Below is a small trained network, with its code and all its weights. Each question gives an input and a class and asks what happens when units are switched off, that is, made to give their printed mean instead of their output.

import numpy as np


def w(rows, s, z=0):
    codes = np.array(rows[::2]) - 128.0
    scale = np.full(codes.shape[1], s)
    scale[-1] = z or s
    return codes * scale


def norm(h):
    return h / np.sqrt((h * h).mean(-1, keepdims=True) + 1e-5)


def f(y):
    return np.maximum(y, 0)


def log_softmax(a):
    a = a - a.max(-1, keepdims=True)
    return a - np.log(np.exp(a).sum(-1, keepdims=True))


def net(x, mask):
    res = np.array(x, float).reshape(1, 3) / 4 @ E
    u = 0
    for l in range(3):
        y = f(norm(res) @ A[l][:, :-1].T + A[l][:, -1])
        res = res + np.where(mask[u : u + 7], y, B[l][:, -1]) @ B[l][:, :-1]
        u += 7
    return log_softmax(norm(res)[-1] @ U[:, :-1].T + U[:, -1])


A, B = {}, {}
E = w([
[198,127,194],'x0',
[2,90,57],'x1',
[56,228,131],'x2',
],0.0048)
A[0] = w([
[77,218,94,37],'0.n1',
[74,168,167,86],'0.n2',
[55,249,70,123],'0.n3',
[147,159,196,1],'0.n4',
[168,49,80,124],'0.n5',
[141,22,117,89],'0.n6',
[1,61,218,87],'0.n7',
],0.007,0.0039)
B[0] = w([
[97,198,197,181],'0.n1',
[168,138,156,164],'0.n2',
[65,156,233,255],'0.n3',
[195,96,34,143],'0.n4',
[84,148,2,198],'0.n5',
[157,86,91,189],'0.n6',
[167,76,200,195],'0.n7',
],0.0078,0.004)
A[1] = w([
[96,43,112,217],'1.n1',
[116,47,54,38],'1.n2',
[90,89,8,252],'1.n3',
[72,195,143,144],'1.n4',
[1,244,107,51],'1.n5',
[169,182,148,226],'1.n6',
[199,130,233,182],'1.n7',
],0.0085,0.0032)
B[1] = w([
[213,3,94,204],'1.n1',
[162,163,80,185],'1.n2',
[230,168,131,233],'1.n3',
[164,94,218,201],'1.n4',
[178,163,183,218],'1.n5',
[58,199,88,216],'1.n6',
[46,154,75,254],'1.n7',
],0.0065,0.0056)
A[2] = w([
[148,170,159,209],'2.n1',
[98,128,143,87],'2.n2',
[95,168,199,213],'2.n3',
[85,9,174,5],'2.n4',
[155,172,129,71],'2.n5',
[152,100,83,26],'2.n6',
[90,174,192,147],'2.n7',
],0.012,0.0028)
B[2] = w([
[43,135,65,202],'2.n1',
[133,105,138,148],'2.n2',
[204,106,99,253],'2.n3',
[70,2,163,151],'2.n4',
[84,118,136,154],'2.n5',
[203,103,139,166],'2.n6',
[146,102,114,241],'2.n7',
],0.0088,0.0071)
U = w([
[232,73,50,201],'0',
[106,224,23,137],'1',
[107,195,221,185],'2',
[126,3,182,111],'3',
[107,107,107,2],'4',
],0.018,0.0076)

Each question gives the input, the list of numbers given to net, and the class t.
The units are the neurons (one row each of A and B). Each row of codes is followed by its name. A weight is (code - 128) times the scale printed after its matrix; where a second scale follows, it is the last column's (A, B and U).
mask holds one flag per neuron, layer by layer. A switched-off neuron (its flag False) gives its mean, the last column of its row in B, instead of its output. The means were averaged over made-up inputs and are rounded, as every weight is.
A unit's drop is (log p(t) with every unit on - log p(t) with that unit switched off) / (log p(t) with every unit on - log p(t) with every unit switched off).
The circuit of an input: a set's keep is (log p(t) with only the set's units on - log p(t) with every unit switched off) / (log p(t) with every unit on - log p(t) with every unit switched off). Starting from the 12 units with the biggest drops (on a tie, the unit counted first), units are removed one at a time, each time the one whose removal leaves the highest keep (on an exact tie, the one counted first), for as long as the keep stays at least 0.8.
units of the circuit, in order: the units of the circuit, biggest drop first
top k neurons: the k neurons with the biggest drops, biggest first
k most important neurons of layer l: the k neurons of layer l with the biggest drops, biggest first
drop of u: that unit's drop, to one decimal
input [5,4,2], class 3: units of the circuit, in order => 0.n7
input [-7,-6,1], class 2: units of the circuit, in order => 1.n1; 0.n3
input [-1,6,5], class 2: 3 most important neurons of layer 0 => 0.n1; 0.n3; 0.n6
input [-7,-8,-4], class 1: top 3 neurons => 1.n1; 2.n3; 0.n7
input [5,-7,-6], class 1: 3 most important neurons of layer 1 => 1.n1; 1.n7; 1.n6
input [0,7,-1], class 3: top 4 neurons => 0.n7; 2.n4; 2.n3; 0.n4
input [4,1,3], class 2: top 4 neurons => 1.n1; 0.n3; 0.n6; 0.n1
input [0,5,4], class 2: top 2 neurons => 0.n1; 0.n3
input [-1,5,5], class 2: 2 most important neurons of layer 0 => 0.n1; 0.n3
input [-3,-7,-4], class 1: 2 most important neurons of layer 0 => 0.n7; 0.n6
input [-4,-1,1], class 2: drop of 0.n5 => 0.0
input [-7,8,8], class 2: drop of 0.n3 => 0.1
input [-7,-5,1], class 2: drop of 0.n3 => 0.2
input [-6,4,0], class 3: most important neuron of layer 2 => 2.n4
